Below is a small trained network, with its code and all its weights. Each question gives an input and a class and asks what happens when units are switched off, that is, made to give their printed mean instead of their output.

import numpy as np


def w(rows, s, z=0):
    codes = np.array(rows[::2]) - 128.0
    scale = np.full(codes.shape[1], s)
    scale[-1] = z or s
    return codes * scale


def norm(h):
    return h / np.sqrt((h * h).mean(-1, keepdims=True) + 1e-5)


def f(y):
    return np.maximum(y, 0)


def log_softmax(a):
    a = a - a.max(-1, keepdims=True)
    return a - np.log(np.exp(a).sum(-1, keepdims=True))


def net(x, mask):
    res = np.array(x, float).reshape(1, 2) / 4 @ E
    u = 0
    for l in range(2):
        y = f(norm(res) @ A[l][:, :-1].T + A[l][:, -1])
        res = res + np.where(mask[u : u + 9], y, B[l][:, -1]) @ B[l][:, :-1]
        u += 9
    return log_softmax(norm(res)[-1] @ U[:, :-1].T + U[:, -1])


A, B = {}, {}
E = w([
[176,128,12,131],'x0',
[240,213,201,123],'x1',
],0.011)
A[0] = w([
[137,182,171,83,145],'0.n0',
[96,154,74,135,158],'0.n1',
[113,105,1,216,156],'0.n2',
[71,129,95,105,165],'0.n3',
[191,167,98,115,251],'0.n4',
[158,179,86,146,3],'0.n5',
[118,120,187,203,235],'0.n6',
[84,92,82,202,155],'0.n7',
[145,182,34,62,99],'0.n8',
],0.0097,0.0023)
B[0] = w([
[117,59,102,107,179],'0.n0',
[155,103,84,50,177],'0.n1',
[152,127,176,230,254],'0.n2',
[140,71,130,58,189],'0.n3',
[173,113,55,98,197],'0.n4',
[62,81,148,143,153],'0.n5',
[179,106,65,169,185],'0.n6',
[129,56,146,31,210],'0.n7',
[101,158,1,104,194],'0.n8',
],0.0098,0.0078)
A[1] = w([
[169,201,139,104,139],'1.n0',
[64,110,252,140,72],'1.n1',
[167,154,153,122,139],'1.n2',
[180,213,114,110,140],'1.n3',
[191,95,134,76,70],'1.n4',
[136,78,56,88,251],'1.n5',
[132,172,94,179,119],'1.n6',
[165,84,169,100,210],'1.n7',
[128,138,178,169,168],'1.n8',
],0.014,0.0029)
B[1] = w([
[58,45,176,138,151],'1.n0',
[207,142,5,206,168],'1.n1',
[112,82,157,104,148],'1.n2',
[68,15,151,136,160],'1.n3',
[94,187,46,133,173],'1.n4',
[136,168,216,141,248],'1.n5',
[116,158,201,116,140],'1.n6',
[168,175,134,107,186],'1.n7',
[97,97,93,123,143],'1.n8',
],0.012,0.014)
U = w([
[120,8,170,83,202],'0',
[188,107,44,206,201],'1',
[164,232,187,89,210],'2',
[29,200,112,126,14],'3',
[59,181,110,130,3],'4',
[55,194,117,130,3],'5',
[36,148,115,153,56],'6',
[55,173,120,141,15],'7',
],0.015,0.0058)

Each question gives the input, the list of numbers given to net, and the class t.
The units are the neurons (one row each of A and B). Each row of codes is followed by its name. A weight is (code - 128) times the scale printed after its matrix; where a second scale follows, it is the last column's (A, B and U).
mask holds one flag per neuron, layer by layer. A switched-off neuron (its flag False) gives its mean, the last column of its row in B, instead of its output. The means were averaged over made-up inputs and are rounded, as every weight is.
A unit's drop is (log p(t) with every unit on - log p(t) with that unit switched off) / (log p(t) with every unit on - log p(t) with every unit switched off).
The circuit of an input: a set's keep is (log p(t) with only the set's units on - log p(t) with every unit switched off) / (log p(t) with every unit on - log p(t) with every unit switched off). Starting from the 12 units with the biggest drops (on a tie, the unit counted first), units are removed one at a time, each time the one whose removal leaves the highest keep (on an exact tie, the one counted first), for as long as the keep stays at least 0.8.
circuit, biggest first: the units of the circuit, biggest drop first
top k neurons: the k neurons with the biggest drops, biggest first
k most important neurons of layer l: the k neurons of layer l with the biggest drops, biggest first
drop of u: that unit's drop, to one decimal
input [6,8], class 0: top neuron	[1.n3]
input [-6,-5], class 1: top 3 neurons	[1.n1; 0.n8; 0.n4]
input [-8,6], class 1: circuit, biggest first	[1.n1; 1.n5]
input [-7,6], class 1: circuit, biggest first	[1.n1; 1.n5]
input [8,-8], class 0: circuit, biggest first	[1.n1; 0.n7]
input [3,3], class 2: top 2 neurons	[0.n5; 1.n5]
input [3,-1], class 2: 2 most important neurons of layer 1	[1.n5; 1.n1]
input [-8,-7], class 1: circuit, biggest first	[1.n1; 0.n8]
input [-7,7], class 0: circuit, biggest first	[1.n0; 1.n5]
input [3,5], class 0: top 2 neurons	[1.n3; 1.n1]
input [-2,4], class 0: top 2 neurons	[0.n7; 1.n3]
input [-1,0], class 2: top 2 neurons	[0.n2; 1.n1]
input [2,-3], class 2: top 2 neurons	[1.n5; 1.n3]
input [2,6], class 0: circuit, biggest first	[1.n3]
input [-3,-2], class 2: top 2 neurons	[0.n2; 0.n6]
input [1,2], class 2: top 3 neurons	[1.n5; 1.n1; 0.n0]
input [2,-2], class 2: top 2 neurons	[1.n5; 1.n1]
input [7,-8], class 0: top 3 neurons	[1.n1; 0.n7; 1.n4]
input [-5,-2], class 1: top 3 neurons	[1.n1; 0.n8; 0.n4]
input [-5,-4], class 1: 2 most important neurons of layer 0	[0.n8; 0.n4]
input [3,6], class 0: drop of 1.n3	1.1
input [-7,5], class 1: drop of 1.n1	1.0
input [-2,-1], class 2: drop of 1.n7	0.0
